[[-20  13   4]
 [ 28  43  50]
 [  6 -71 -65]
 [  1   0   0]]
->
[[  1   0   0]
 [-20  13   4]
 [ 28  43  50]
 [  6 -71 -65]]

[[-22 -22  -6  13 -55 -73 -25  -4 -26 -25  49 -56]
 [-19 -45 -19  22 -79 -40  58 -19 -44  16 -48  21]
 [  5 -56  21   5   2 -44  62 -14  -7  13 -30  -3]]
->
[[  5 -56  21   5   2 -44  62 -14  -7  13 -30  -3]
 [-22 -22  -6  13 -55 -73 -25  -4 -26 -25  49 -56]
 [-19 -45 -19  22 -79 -40  58 -19 -44  16 -48  21]]

[[-18  45 -27 -28 -67]
 [  1  12  44  65  44]]
->
[[  1  12  44  65  44]
 [-18  45 -27 -28 -67]]

[[ 19 -84 -36 -32   5  10  46  59]
 [-45  56 -23  66  47   0  47 -12]
 [ 16  -7  -7   8   5 -10  24 -16]
 [-11  -6  18 -33 -65  30 -77  33]
 [-36  60   5  35  -8  11 -23 -16]
 [-20 -40 -10 -36 -35  38 -33  75]
 [ -9   5  35 -20 -40  12 -64   8]
 [-35  48  24  13 -28  15 -58  -4]
 [  7 -57  32 -54 -37  15 -50  49]]
->
[[  7 -57  32 -54 -37  15 -50  49]
 [ 19 -84 -36 -32   5  10  46  59]
 [-45  56 -23  66  47   0  47 -12]
 [ 16  -7  -7   8   5 -10  24 -16]
 [-11  -6  18 -33 -65  30 -77  33]
 [-36  60   5  35  -8  11 -23 -16]
 [-20 -40 -10 -36 -35  38 -33  75]
 [ -9   5  35 -20 -40  12 -64   8]
 [-35  48  24  13 -28  15 -58  -4]]

[[ 12   3  10 -55  37  32]
 [ 38  -7 -12 -57  57  43]
 [  6  11  -1 -47  61   9]
 [ 17  10 -27 -28  73   1]]
->
[[ 17  10 -27 -28  73   1]
 [ 12   3  10 -55  37  32]
 [ 38  -7 -12 -57  57  43]
 [  6  11  -1 -47  61   9]]

[[ -5 -58]
 [ 64  28]
 [ -7 -23]
 [ 19 -58]
 [-18  -9]
 [-15 -14]]
->
[[-15 -14]
 [ -5 -58]
 [ 64  28]
 [ -7 -23]
 [ 19 -58]
 [-18  -9]]

[[ 34 -17 -55  49  53]
 [ 54  -5 -41  35  57]
 [-44 -26 -61  51  14]
 [ 42  27  61 -53 -16]
 [ 83  18  22 -18  34]
 [ -4  21  64 -57 -42]]
->
[[ -4  21  64 -57 -42]
 [ 34 -17 -55  49  53]
 [ 54  -5 -41  35  57]
 [-44 -26 -61  51  14]
 [ 42  27  61 -53 -16]
 [ 83  18  22 -18  34]]

[[-13 -29  -8  28  -8  -1 -25 -11  59]
 [-26 -72  49  -3   7 -58  48 -40  14]]
->
[[-26 -72  49  -3   7 -58  48 -40  14]
 [-13 -29  -8  28  -8  -1 -25 -11  59]]

[[ -5   4  -1  -1  -4 -10   7  -2  -8]
 [ 12 -33   0 -26   7   3  32  23  -3]
 [  5  -3   7   7  -3  -6  -5   9  -5]
 [-26  46   2  28 -22 -39 -16 -24 -24]
 [ -1  -1  -3  -4   2   2   4  -1   2]
 [-28  68   8  57 -25 -32 -58 -37 -14]
 [  2  -6  -2  -6   4   7   4   1   5]]
->
[[  2  -6  -2  -6   4   7   4   1   5]
 [ -5   4  -1  -1  -4 -10   7  -2  -8]
 [ 12 -33   0 -26   7   3  32  23  -3]
 [  5  -3   7   7  -3  -6  -5   9  -5]
 [-26  46   2  28 -22 -39 -16 -24 -24]
 [ -1  -1  -3  -4   2   2   4  -1   2]
 [-28  68   8  57 -25 -32 -58 -37 -14]]
---
[[  9   4 -86  -6]
 [ -4 -34  70 -29]
 [-15  11 -48  32]
 [-10   3 -21  25]
 [ -2 -42  89 -52]]
->
[[ -4 -34  70]
 [-15  11 -48]]

[[ 14  39  42 -41 -58]
 [ 18 -70 -32  28  48]
 [-33 -59  18  38  48]]
->
[[ 18 -70 -32]
 [-33 -59  18]]

[[ -4  -3 -14   6]
 [ 67 -55 -15 -56]
 [ 25 -23  -8 -12]]
->
[[ 67 -55 -15]
 [ 25 -23  -8]]

[[-50 -11  12  13]
 [  4 -10 -40  11]
 [  3  84  -5  -6]
 [-37   6  37  -5]
 [-20  -9 -11  19]]
->
[[  4 -10 -40]
 [  3  84  -5]]

[[ 42 -46   8]
 [  1 -50   1]
 [ 26 -18  -2]
 [-45 -77 -57]]
->
[[  1 -50   1]
 [ 26 -18  -2]]

[[ 57  90 -30  80]
 [ -9   7 -53   1]
 [ 59  58 -34  59]
 [ 18  14  18  15]
 [ 18  28 -72  24]]
->
[[ -9   7 -53]
 [ 59  58 -34]]

[[ 53   0 -55]
 [ 15 -35  49]
 [-74  65 -52]
 [ 17 -56  54]]
->
[[ 15 -35  49]
 [-74  65 -52]]
---
[[ -9   5 -13 -29  -5 -19  -1 -13  20]
 [ -5  35   1 -73 -41 -70 -21 -57  58]
 [ -2  -5  -2 -48   0 -29  -3 -11  27]
 [-19 -10 -36 -20  18 -16   2   6   2]
 [-46  44 -40 -44 -44 -24 -52 -21  33]
 [-22  32 -10 -63 -41 -36 -30 -35  50]
 [-47  42 -64   3  -9  -8 -34  -6  -6]]
->
[[-47  42 -64   3  -9  -8 -34  -6  -6]
 [-46  44 -40 -44 -44 -24 -52 -21  33]
 [-22  32 -10 -63 -41 -36 -30 -35  50]
 [-19 -10 -36 -20  18 -16   2   6   2]
 [ -9   5 -13 -29  -5 -19  -1 -13  20]
 [ -5  35   1 -73 -41 -70 -21 -57  58]
 [ -2  -5  -2 -48   0 -29  -3 -11  27]]

[[  4 -66   7 -10  12]
 [-10  27   8   4   0]
 [ -6   3 -10  -8   4]
 [  1  26 -19   7   8]]
->
[[-10  27   8   4   0]
 [ -6   3 -10  -8   4]
 [  1  26 -19   7   8]
 [  4 -66   7 -10  12]]

[[ 27 -66 -20  39  89  35  43]
 [ 25 -69 -17  30  90  47  33]
 [ 34 -62 -19  44  87   4  49]
 [ 32 -61 -23  44  90  14  51]]
->
[[ 25 -69 -17  30  90  47  33]
 [ 27 -66 -20  39  89  35  43]
 [ 32 -61 -23  44  90  14  51]
 [ 34 -62 -19  44  87   4  49]]

[[ 45 -89  38]
 [-27  84 -24]
 [ 21 -77 -33]
 [-43  68 -43]
 [ 39  60  59]
 [ 15  82  60]]
->
[[-43  68 -43]
 [-27  84 -24]
 [ 15  82  60]
 [ 21 -77 -33]
 [ 39  60  59]
 [ 45 -89  38]]

[[ 38  22 -40 -21  37]
 [ 34 -30  76 -24 -49]
 [ 37 -28  12  68 -29]
 [ 41  84 -28  27 -12]
 [ 33 -10  -7 -59  51]]
->
[[ 33 -10  -7 -59  51]
 [ 34 -30  76 -24 -49]
 [ 37 -28  12  68 -29]
 [ 38  22 -40 -21  37]
 [ 41  84 -28  27 -12]]

[[ 25   7 -53   1 -69  16]
 [-43  -2  76   2  68 -15]
 [ 32   5 -58   2 -36  13]
 [  9 -34 -14 -25  89 -22]]
->
[[-43  -2  76   2  68 -15]
 [  9 -34 -14 -25  89 -22]
 [ 25   7 -53   1 -69  16]
 [ 32   5 -58   2 -36  13]]
